Below are the code and all the weights of a small trained network. Each question names an input and a class and asks about switching units off, where a switched-off unit gives its printed mean instead of its output.

import numpy as np


def w(rows, s, z=0):
    codes = np.array(rows[::2]) - 128.0
    scale = np.full(codes.shape[1], s)
    scale[-1] = z or s
    return codes * scale


def norm(h):
    return h / np.sqrt((h * h).mean(-1, keepdims=True) + 1e-5)


def f(y):
    return np.maximum(y, 0)


def log_softmax(a):
    a = a - a.max(-1, keepdims=True)
    return a - np.log(np.exp(a).sum(-1, keepdims=True))


def net(x, mask):
    res = np.array(x, float).reshape(1, 7) / 4 @ E
    u = 0
    for l in range(2):
        y = f(norm(res) @ A[l][:, :-1].T + A[l][:, -1])
        res = res + np.where(mask[u : u + 5], y, B[l][:, -1]) @ B[l][:, :-1]
        u += 5
    return log_softmax(norm(res)[-1] @ U[:, :-1].T + U[:, -1])


A, B = {}, {}
E = w([
[75,219,76,143,27,133,135,79,231,102],'x0',
[108,110,145,149,125,127,134,117,135,138],'x1',
[111,129,157,150,152,101,113,114,157,159],'x2',
[51,72,80,152,207,163,27,157,145,69],'x3',
[119,128,136,124,120,116,122,136,117,124],'x4',
[126,151,81,176,182,59,177,62,94,68],'x5',
[255,169,240,247,111,127,45,170,146,27],'x6',
],0.0063)
A[0] = w([
[32,81,62,112,184,224,26,171,172,100,84],'L0N0',
[60,211,47,144,31,157,94,116,222,157,11],'L0N1',
[128,181,76,131,49,156,68,120,227,144,103],'L0N2',
[119,78,193,8,32,253,30,220,238,226,2],'L0N3',
[84,174,66,164,206,42,188,45,74,55,57],'L0N4',
],0.0056,0.0073)
B[0] = w([
[139,81,74,156,103,100,110,163,154,161,254],'L0N0',
[111,130,138,79,169,99,210,130,179,40,200],'L0N1',
[132,84,177,124,152,96,156,158,109,94,215],'L0N2',
[73,237,101,201,181,148,161,87,10,131,223],'L0N3',
[116,180,111,185,118,184,114,83,59,128,207],'L0N4',
],0.013,0.0055)
A[1] = w([
[85,90,74,44,100,130,93,75,141,194,50],'L1N0',
[164,79,149,122,143,173,121,172,100,204,61],'L1N1',
[151,48,148,75,221,131,125,153,26,200,41],'L1N2',
[29,114,57,5,159,132,196,72,100,204,41],'L1N3',
[193,197,194,57,43,82,255,88,99,250,3],'L1N4',
],0.0077,0.0055)
B[1] = w([
[213,132,187,211,106,155,95,221,168,135,163],'L1N0',
[90,151,135,136,159,177,217,99,159,168,151],'L1N1',
[75,153,131,26,72,71,221,69,166,23,199],'L1N2',
[239,168,255,149,94,171,38,130,152,134,255],'L1N3',
[49,30,17,160,174,104,59,207,134,152,214],'L1N4',
],0.0096,0.0069)
U = w([
[98,218,108,179,155,166,142,87,15,150,252],'0',
[246,140,224,151,95,149,63,151,165,128,85],'1',
[88,130,136,61,119,77,220,107,180,51,190],'2',
[97,56,8,158,147,106,73,196,140,169,21],'3',
],0.014,0.0028)

Each question gives the input, the list of numbers given to net, and the class t.
The units are the neurons (one row each of A and B). Each row of codes is followed by its name. A weight is (code - 128) times the scale printed after its matrix; where a second scale follows, it is the last column's (A, B and U).
mask holds one flag per neuron, layer by layer. A switched-off neuron (its flag False) gives its mean, the last column of its row in B, instead of its output. The means were averaged over made-up inputs and are rounded, as every weight is.
A unit's drop is (log p(t) with every unit on - log p(t) with that unit switched off) / (log p(t) with every unit on - log p(t) with every unit switched off).
The circuit of an input: a set's keep is (log p(t) with only the set's units on - log p(t) with every unit switched off) / (log p(t) with every unit on - log p(t) with every unit switched off). Starting from all 10 units, units are removed one at a time, each time the one whose removal leaves the highest keep (on an exact tie, the one counted first), for as long as the keep stays at least 0.8.
circuit, biggest first: the units of the circuit, biggest drop first
k most important neurons: the k neurons with the biggest drops, biggest first
drop when u is switched off: that unit's drop, to one decimal
input [7,6,-6,7,-7,2,1], class 2: circuit, biggest first -> [L0N1]
input [5,-1,3,-8,-3,-7,3], class 3: 2 most important neurons -> [L1N4, L0N4]
input [0,-5,-8,6,4,4,2], class 3: 3 most important neurons -> [L0N3, L0N0, L1N3]
input [-4,-5,-7,7,-6,-2,-8], class 1: 2 most important neurons -> [L1N3, L1N0]
input [2,-2,-6,3,8,1,0], class 3: 3 most important neurons -> [L0N0, L1N2, L1N3]
input [-1,4,-7,-8,2,-6,-6], class 3: 2 most important neurons -> [L1N4, L0N4]
input [7,-8,-7,1,-1,5,-8], class 1: 2 most important neurons -> [L1N3, L0N3]
input [-5,5,7,5,-3,-3,-2], class 2: 4 most important neurons -> [L1N2, L1N4, L1N1, L0N4]
input [-8,-8,7,8,6,2,4], class 2: circuit, biggest first -> [L1N2, L1N3]
input [-8,3,-2,-5,6,-2,-7], class 2: 3 most important neurons -> [L1N2, L1N1, L1N4]
input [6,4,8,3,4,-8,7], class 0: 2 most important neurons -> [L0N3, L1N3]
input [0,-4,5,-3,6,-3,-4], class 1: 3 most important neurons -> [L1N3, L0N4, L0N2]
input [-4,-1,2,8,1,-5,5], class 3: 2 most important neurons -> [L1N3, L0N0]
input [3,-7,5,-5,8,1,-8], class 1: circuit, biggest first -> [L1N3]
input [-6,-6,-6,6,5,-7,-4], class 0: 3 most important neurons -> [L0N3, L1N4, L0N2]
input [-2,8,6,-8,1,6,-3], class 3: 2 most important neurons -> [L1N4, L0N3]
input [0,-5,-6,-8,-1,7,-7], class 3: 2 most important neurons -> [L1N4, L0N3]
input [-2,4,-6,1,6,-4,-2], class 0: drop when L0N3 is switched off -> 4.0
input [0,2,0,-7,-2,-7,1], class 0: drop when L0N2 is switched off -> 0.0
input [7,7,-5,2,2,1,-8], class 1: circuit, biggest first -> [L1N3]
input [-8,-5,6,4,3,-6,0], class 2: drop when L1N2 is switched off -> 1.1
input [8,-3,-7,-6,-6,1,7], class 2: drop when L1N2 is switched off -> -0.2
